Below is a small trained network, with its code and all its weights. Each question gives an input and a target symbol and asks what happens when units are switched off, that is, made to give their printed mean instead of their output.

import numpy as np


def w(rows, s, z=0):
    codes = np.array(rows[::2]) - 128.0
    scale = np.full(codes.shape[1], s)
    scale[-1] = z or s
    return codes * scale


def norm(h):
    return h / np.sqrt((h * h).mean(-1, keepdims=True) + 1e-5)


def f(y):
    return y / 2 * (1 + np.tanh(0.7978845608 * (y + 0.044715 * y**3)))


def softmax(a):
    e = np.exp(a - a.max(-1, keepdims=True))
    return e / e.sum(-1, keepdims=True)


def log_softmax(a):
    a = a - a.max(-1, keepdims=True)
    return a - np.log(np.exp(a).sum(-1, keepdims=True))


def net(x, mask):
    ids = ['ΛΞΦαβεμω'.index(c) for c in x.split()]
    T = len(ids)
    res = E[ids] + P[:T]
    r = norm(res)
    for j in range(2):
        rows = slice(2 * j, 2 * j + 2)
        q, k, v = (r @ M[0][rows].T for M in (Q, K, V))
        z = softmax(np.where(np.tri(T) > 0, q @ k.T / 2**0.5, -1e9)) @ v
        o = O[0][rows]
        res = res + np.where(mask[j], z, o[:, -1]) @ o[:, :-1]
    y = f(norm(res) @ A[0][:, :-1].T + A[0][:, -1])
    res = res + np.where(mask[2:10], y, B[0][:, -1]) @ B[0][:, :-1]
    return log_softmax(norm(res)[-1] @ U[:, :-1].T + U[:, -1])


Q, K, V, O, A, B = {}, {}, {}, {}, {}, {}
E = w([
[99,132,121,137],'Λ',
[108,146,196,120],'Ξ',
[113,151,112,139],'Φ',
[126,117,91,143],'α',
[124,125,122,136],'β',
[131,138,116,143],'ε',
[107,6,134,203],'μ',
[111,114,99,131],'ω',
],0.012)
P = w([
[169,125,210,37],'0',
[4,148,88,190],'1',
[6,198,102,184],'2',
[11,144,66,157],'3',
[41,166,74,172],'4',
[31,146,85,165],'5',
[4,166,67,153],'6',
[40,150,76,153],'7',
[38,164,78,149],'8',
[27,152,63,170],'9',
[39,156,57,120],'10',
[51,155,80,154],'11',
],0.003)
Q[0] = w([
[110,173,186,100],'h0',
[84,118,36,190],'h0',
[122,182,141,80],'h1',
[98,173,5,139],'h1',
],0.028)
K[0] = w([
[79,115,25,149],'h0',
[239,92,166,23],'h0',
[99,244,102,100],'h1',
[253,105,109,4],'h1',
],0.017)
V[0] = w([
[250,140,186,160],'h0',
[154,165,69,194],'h0',
[108,216,179,209],'h1',
[209,108,96,180],'h1',
],0.015)
O[0] = w([
[80,130,137,250,209],'h0',
[181,86,192,162,1],'h0',
[16,126,197,153,87],'h1',
[146,50,125,174,74],'h1',
],0.011,0.0085)
A[0] = w([
[172,136,80,90,74],'n0',
[72,24,172,238,167],'n1',
[96,126,254,104,134],'n2',
[133,125,103,149,30],'n3',
[95,121,85,130,3],'n4',
[142,133,95,143,57],'n5',
[71,165,192,77,180],'n6',
[148,102,192,226,163],'n7',
],0.015,0.0021)
B[0] = w([
[97,101,164,187,172],'n0',
[138,27,69,80,247],'n1',
[251,101,179,112,148],'n2',
[114,143,166,127,136],'n3',
[172,133,139,150,150],'n4',
[115,135,181,140,141],'n5',
[148,52,198,128,171],'n6',
[51,79,90,104,193],'n7',
],0.019,0.011)
U = w([
[94,154,147,10,159],'Λ',
[36,144,190,139,85],'Ξ',
[157,67,225,104,49],'Φ',
[245,85,86,169,97],'α',
[99,216,57,170,227],'β',
[77,35,65,123,168],'ε',
[126,112,170,236,105],'μ',
[203,167,44,38,2],'ω',
],0.013,0.0015)

Each question gives the input, a string of symbols that net reads in full, and the target symbol t.
The units are the heads (2 rows each of Q, K, V and O) and the neurons (one row each of A and B). Each row of codes is followed by its name. A weight is (code - 128) times the scale printed after its matrix; where a second scale follows, it is the last column's (O, A, B and U).
mask holds one flag per unit, heads first, then neurons. A switched-off unit (its flag False) gives its mean, the last column of its rows in O or B, instead of its output. The means were averaged over made-up inputs and are rounded, as every weight is.
A unit's drop is (log p(t) with every unit on - log p(t) with that unit switched off) / (log p(t) with every unit on - log p(t) with every unit switched off).
The circuit of an input: a set's keep is (log p(t) with only the set's units on - log p(t) with every unit switched off) / (log p(t) with every unit on - log p(t) with every unit switched off). Starting from all 10 units, units are removed one at a time, each time the one whose removal leaves the highest keep (on an exact tie, the one counted first), for as long as the keep stays at least 0.8.
circuit, biggest first: the units of the circuit, biggest drop first
most important unit: the unit with the biggest drop
k most important neurons: the k neurons with the biggest drops, biggest first
which heads matter: for each layer, one digit per head in row order, 1 if its drop is at least 0.15 and else 0, layers parted by /
drop when u is switched off: that unit's drop, to one decimal
input μ α μ ε Λ ω β ω α ε ω α, target μ: circuit, biggest first : (n1 n7)
input Φ α β Φ, target Φ: circuit, biggest first : (h1 n6 h0)
input Λ Φ α ε ω ε μ α ε ω ε, target Λ: circuit, biggest first : (h0 h1)
input μ α ε Φ, target μ: most important unit : n1
input Λ Ξ μ ε ε ε ε ε α, target Λ: circuit, biggest first : (h0 h1)
input Ξ Φ ε μ ω Λ β ω ε ω, target Ξ: 3 most important neurons : (n1 n6 n7)
input Ξ ε β Ξ ε α ω Φ β β α, target Ξ: circuit, biggest first : (h1 n1)
input α β ε ε ε ε Φ, target α: which heads matter : 01
input Λ Ξ ε Ξ ε β α μ ω, target Λ: which heads matter : 10
input Ξ α Φ, target Ξ: which heads matter : 11
input Λ ε Λ, target Λ: which heads matter : 10
input Ξ ε Φ Λ ε Λ β α ε β α Λ, target Ξ: 2 most important neurons : (n1 n6)
input Ξ ω ε ε β ε Φ ε ω Ξ μ β, target Ξ: 2 most important neurons : (n1 n6)
input Φ ε α ε ε Λ, target Φ: most important unit : h1
input μ μ α Λ Ξ ε Λ μ ε β β, target μ: 3 most important neurons : (n1 n0 n7)
input ε α ε α ε α μ ε Ξ, target Φ: drop when h0 is switched off : 0.1
input Λ Φ β Ξ α μ β ε, target Λ: drop when h0 is switched off : 0.3
input ω α Φ ω ε, target ω: drop when h1 is switched off : 0.4
